Below is a small trained network, with its code and all its weights. Each question gives an input and a class and asks what happens when units are switched off, that is, made to give their printed mean instead of their output.

import numpy as np


def w(rows, s, z=0):
    codes = np.array(rows[::2]) - 128.0
    scale = np.full(codes.shape[1], s)
    scale[-1] = z or s
    return codes * scale


def f(y):
    return y / 2 * (1 + np.tanh(0.7978845608 * (y + 0.044715 * y**3)))


def log_softmax(a):
    a = a - a.max(-1, keepdims=True)
    return a - np.log(np.exp(a).sum(-1, keepdims=True))


def net(x, mask):
    res = np.array(x, float).reshape(1, 7) / 4 @ E
    y = f(res @ A[0][:, :-1].T + A[0][:, -1])
    res = res + np.where(mask, y, B[0][:, -1]) @ B[0][:, :-1]
    return log_softmax(res[-1] @ U[:, :-1].T + U[:, -1])


A, B = {}, {}
E = w([
[127,120,122,143,136,140,137],'x0',
[254,107,123,107,124,130,140],'x1',
[129,125,123,134,135,134,133],'x2',
[127,132,92,115,187,189,30],'x3',
[137,192,210,159,104,200,135],'x4',
[93,38,217,97,175,120,136],'x5',
[133,105,152,238,129,103,90],'x6',
],0.0083)
A[0] = w([
[122,111,211,112,186,131,133,72],'N1',
[131,79,74,127,181,77,158,82],'N2',
[106,75,176,109,164,140,152,107],'N3',
[161,154,197,137,105,189,135,77],'N4',
[93,208,93,153,135,115,143,80],'N5',
[10,157,121,144,118,106,121,89],'N6',
[141,137,165,136,158,118,58,183],'N7',
[128,113,89,125,201,169,66,152],'N8',
[113,86,76,104,112,65,86,51],'N9',
[147,157,140,85,203,175,33,11],'N10',
[98,170,183,125,104,233,164,102],'N11',
[255,111,159,63,107,131,119,31],'N12',
[151,162,84,120,66,83,116,89],'N13',
[120,93,161,115,26,99,171,37],'N14',
[78,142,118,33,119,195,159,87],'N15',
[99,56,150,116,135,117,113,82],'N16',
[126,123,139,140,98,84,222,9],'N17',
[124,98,120,105,115,190,25,26],'N18',
[153,162,196,176,152,181,135,149],'N19',
[242,81,132,156,137,125,139,161],'N20',
[146,82,167,110,106,137,132,3],'N21',
[121,92,149,253,118,83,64,123],'N22',
[150,204,249,110,115,175,98,34],'N23',
[200,134,121,120,131,118,114,23],'N24',
[127,51,212,87,141,140,126,101],'N25',
],0.0096,0.0057)
B[0] = w([
[177,171,66,171,142,167,113,178],'N1',
[126,140,113,143,208,85,130,191],'N2',
[163,196,114,153,76,164,112,195],'N3',
[136,126,101,158,190,50,109,169],'N4',
[163,134,126,163,136,174,48,156],'N5',
[99,35,213,118,153,220,20,208],'N6',
[125,142,129,83,92,130,187,193],'N7',
[115,176,198,155,74,89,197,236],'N8',
[160,96,94,199,235,58,87,170],'N9',
[104,125,199,231,86,93,224,183],'N10',
[126,102,97,103,178,68,120,200],'N11',
[88,61,161,110,115,163,92,206],'N12',
[147,161,138,161,157,174,120,167],'N13',
[124,131,207,201,110,119,177,172],'N14',
[187,62,113,48,63,121,161,199],'N15',
[144,150,44,136,133,143,67,178],'N16',
[102,144,176,249,122,106,187,169],'N17',
[108,112,179,253,138,112,235,165],'N18',
[164,86,108,56,192,86,122,198],'N19',
[23,113,177,61,152,202,74,238],'N20',
[140,129,120,222,134,156,123,123],'N21',
[115,105,57,2,33,115,186,253],'N22',
[152,71,73,151,176,91,95,187],'N23',
[136,90,166,214,159,220,66,133],'N24',
[137,231,47,162,110,188,101,226],'N25',
],0.0076,0.0058)
U = w([
[77,130,216,226,107,74,227,81],'0',
[82,148,117,82,150,114,118,249],'1',
[33,41,193,101,168,202,34,84],'2',
[135,90,66,126,252,2,89,72],'3',
[179,229,30,175,83,193,69,97],'4',
[108,89,82,12,55,98,185,99],'5',
[85,137,133,85,131,110,130,193],'6',
],0.01,0.014)

Each question gives the input, the list of numbers given to net, and the class t.
The units are the neurons (one row each of A and B). Each row of codes is followed by its name. A weight is (code - 128) times the scale printed after its matrix; where a second scale follows, it is the last column's (A, B and U).
mask holds one flag per neuron, in row order. A switched-off neuron (its flag False) gives its mean, the last column of its row in B, instead of its output. The means were averaged over made-up inputs and are rounded, as every weight is.
A unit's drop is (log p(t) with every unit on - log p(t) with that unit switched off) / (log p(t) with every unit on - log p(t) with every unit switched off).
The circuit of an input: a set's keep is (log p(t) with only the set's units on - log p(t) with every unit switched off) / (log p(t) with every unit on - log p(t) with every unit switched off). Starting from the 12 units with the biggest drops (on a tie, the unit counted first), units are removed one at a time, each time the one whose removal leaves the highest keep (on an exact tie, the one counted first), for as long as the keep stays at least 0.8.
circuit, biggest first: the units of the circuit, biggest drop first
k most important neurons: the k neurons with the biggest drops, biggest first
drop of u: that unit's drop, to one decimal
input [-2,-7,0,-2,1,1,8], class 5: circuit, biggest first -> (N22)
input [-4,-8,1,1,0,-7,8], class 2: 2 most important neurons -> (N6, N5)
input [-6,1,4,2,1,-6,7], class 5: 2 most important neurons -> (N22, N25)
input [-6,-6,4,-5,8,7,-8], class 3: 3 most important neurons -> (N11, N23, N4)
input [-1,8,1,-2,-4,-4,-6], class 2: 2 most important neurons -> (N12, N20)
input [5,5,2,-2,1,8,-5], class 4: circuit, biggest first -> (N25, N3)
input [5,-8,5,8,0,-3,2], class 0: circuit, biggest first -> (N8, N18)
input [5,4,-7,5,-6,-4,3], class 6: circuit, biggest first -> (N8, N20)
input [2,6,-6,7,-4,1,5], class 0: circuit, biggest first -> (N8, N10)
input [-1,3,6,-5,-7,-6,-4], class 3: circuit, biggest first -> (N9, N2)
input [3,8,4,5,1,1,-1], class 2: 2 most important neurons -> (N20, N12)
input [-1,6,-8,7,-5,4,6], class 6: 2 most important neurons -> (N20, N22)
input [5,2,0,8,8,-8,2], class 0: 3 most important neurons -> (N10, N18, N8)
input [6,3,-3,2,3,6,-8], class 5: circuit, biggest first -> (N15)
input [6,-3,-1,2,6,-6,7], class 5: circuit, biggest first -> (N22, N19)
input [-5,-8,2,-8,1,-7,-7], class 0: 4 most important neurons -> (N17, N14, N20, N22)
input [5,-8,-6,-1,8,-6,7], class 2: 2 most important neurons -> (N6, N5)
input [5,-7,7,7,6,1,2], class 0: 4 most important neurons -> (N10, N18, N8, N20)
input [4,-5,1,6,2,-3,1], class 0: drop of N18 -> 0.2
input [-4,8,-8,4,-2,5,-4], class 2: circuit, biggest first -> (N12)
